Here is a tiny trained network, its code and every weight. The questions are about switching its units off for an input and a class, where a switched-off unit gives its printed mean instead of its output.

import numpy as np


def w(rows, s, z=0):
    codes = np.array(rows[::2]) - 128.0
    scale = np.full(codes.shape[1], s)
    scale[-1] = z or s
    return codes * scale


def norm(h):
    return h / np.sqrt((h * h).mean(-1, keepdims=True) + 1e-5)


def f(y):
    return np.maximum(y, 0)


def log_softmax(a):
    a = a - a.max(-1, keepdims=True)
    return a - np.log(np.exp(a).sum(-1, keepdims=True))


def net(x, mask):
    res = np.array(x, float).reshape(1, 3) / 4 @ E
    u = 0
    for l in range(4):
        y = f(norm(res) @ A[l][:, :-1].T + A[l][:, -1])
        res = res + np.where(mask[u : u + 4], y, B[l][:, -1]) @ B[l][:, :-1]
        u += 4
    return log_softmax(norm(res)[-1] @ U[:, :-1].T + U[:, -1])


A, B = {}, {}
E = w([
[178,220,5,89,76,89,145,109,216],'x0',
[210,44,105,28,152,220,112,154,211],'x1',
[87,113,203,108,4,187,95,122,136],'x2',
],0.0015)
A[0] = w([
[130,164,123,215,188,120,193,103,121,2],'L0N1',
[66,81,159,194,186,96,139,88,2,75],'L0N2',
[67,90,207,127,129,184,117,135,68,34],'L0N3',
[92,98,194,181,188,82,149,111,29,112],'L0N4',
],0.0024,0.00058)
B[0] = w([
[110,149,93,155,134,63,70,190,62,196],'L0N1',
[193,93,155,175,27,184,71,237,189,250],'L0N2',
[187,78,56,136,168,135,70,157,137,217],'L0N3',
[159,20,117,159,1,236,39,226,161,244],'L0N4',
],0.0028,0.0021)
A[1] = w([
[144,145,73,96,161,85,95,149,170,224],'L1N1',
[53,225,153,158,33,86,135,70,45,1],'L1N2',
[87,53,234,111,114,218,67,137,115,156],'L1N3',
[127,101,176,126,5,203,115,33,155,177],'L1N4',
],0.0025,0.00073)
B[1] = w([
[97,117,163,83,142,142,155,106,42,224],'L1N1',
[61,99,225,118,159,130,140,53,238,184],'L1N2',
[175,65,107,198,168,55,40,255,94,255],'L1N3',
[115,148,145,143,176,43,143,206,78,233],'L1N4',
],0.0035,0.0026)
A[2] = w([
[90,182,101,142,191,42,96,163,102,146],'L2N1',
[132,156,34,206,22,62,77,189,165,254],'L2N2',
[128,138,113,143,226,99,147,114,23,42],'L2N3',
[102,175,145,139,6,163,65,114,178,167],'L2N4',
],0.0023,0.00098)
B[2] = w([
[186,105,138,134,172,123,170,123,58,186],'L2N1',
[122,43,159,175,165,184,102,165,126,254],'L2N2',
[155,131,66,133,118,115,167,103,113,159],'L2N3',
[106,71,166,142,141,2,144,145,127,168],'L2N4',
],0.0043,0.0033)
A[3] = w([
[213,132,65,32,191,230,140,111,149,40],'L3N1',
[151,146,150,147,79,124,114,252,84,238],'L3N2',
[108,76,128,236,152,174,48,215,81,252],'L3N3',
[103,158,163,239,153,82,136,48,141,190],'L3N4',
],0.0032,0.00046)
B[3] = w([
[41,160,149,136,25,135,71,149,125,185],'L3N1',
[207,80,136,80,182,175,73,194,86,206],'L3N2',
[253,28,201,44,212,85,99,247,124,254],'L3N3',
[113,102,178,138,147,211,129,114,182,154],'L3N4',
],0.0045,0.006)
U = w([
[145,181,5,102,136,79,190,101,29,111],'0',
[137,173,108,201,212,136,211,35,108,99],'1',
[35,197,72,83,1,171,75,136,145,183],'2',
[229,48,168,122,189,130,92,238,109,188],'3',
[181,194,116,170,103,178,139,70,134,2],'4',
[47,126,221,158,136,108,170,60,233,140],'5',
[156,166,102,170,114,166,130,69,139,36],'6',
],0.0079,0.004)

Each question gives the input, the list of numbers given to net, and the class t.
The units are the neurons (one row each of A and B). Each row of codes is followed by its name. A weight is (code - 128) times the scale printed after its matrix; where a second scale follows, it is the last column's (A, B and U).
mask holds one flag per neuron, layer by layer. A switched-off neuron (its flag False) gives its mean, the last column of its row in B, instead of its output. The means were averaged over made-up inputs and are rounded, as every weight is.
A unit's drop is (log p(t) with every unit on - log p(t) with that unit switched off) / (log p(t) with every unit on - log p(t) with every unit switched off).
unit that matters most: the unit with the biggest drop
k most important neurons: the k neurons with the biggest drops, biggest first
k most important neurons of layer l: the k neurons of layer l with the biggest drops, biggest first
input [5,6,3], class 2: 3 most important neurons : L0N4, L1N3, L0N2
input [-1,6,-7], class 2: 3 most important neurons of layer 3 : L3N1, L3N3, L3N2
input [7,-4,-2], class 5: unit that matters most : L1N3
input [2,-3,2], class 5: 2 most important neurons : L1N2, L3N3
input [-1,4,-8], class 0: 3 most important neurons : L3N3, L2N2, L1N3
input [8,8,5], class 2: 2 most important neurons : L3N3, L1N3
input [8,-7,-6], class 1: 2 most important neurons of layer 3 : L3N3, L3N4
input [7,-4,-4], class 1: 4 most important neurons : L0N4, L0N2, L3N3, L1N3
input [1,3,0], class 2: 3 most important neurons : L0N4, L0N2, L1N3
input [6,-2,4], class 5: 4 most important neurons : L1N2, L0N4, L1N3, L0N2
input [-1,3,-8], class 0: 4 most important neurons : L3N3, L2N2, L1N3, L2N3
input [2,-2,2], class 5: 4 most important neurons : L1N2, L0N4, L0N2, L3N3
input [2,7,-8], class 2: 2 most important neurons : L3N1, L3N3
input [8,-8,7], class 5: unit that matters most : L1N2
input [4,-1,1], class 5: 2 most important neurons of layer 3 : L3N3, L3N2
input [-1,2,-8], class 0: 2 most important neurons of layer 1 : L1N3, L1N1
input [6,-3,-3], class 1: 3 most important neurons of layer 3 : L3N3, L3N2, L3N4
input [5,-4,-6], class 1: 3 most important neurons of layer 0 : L0N4, L0N2, L0N3
input [0,1,-1], class 2: 2 most important neurons of layer 1 : L1N3, L1N4
input [4,3,1], class 2: 2 most important neurons of layer 0 : L0N4, L0N2
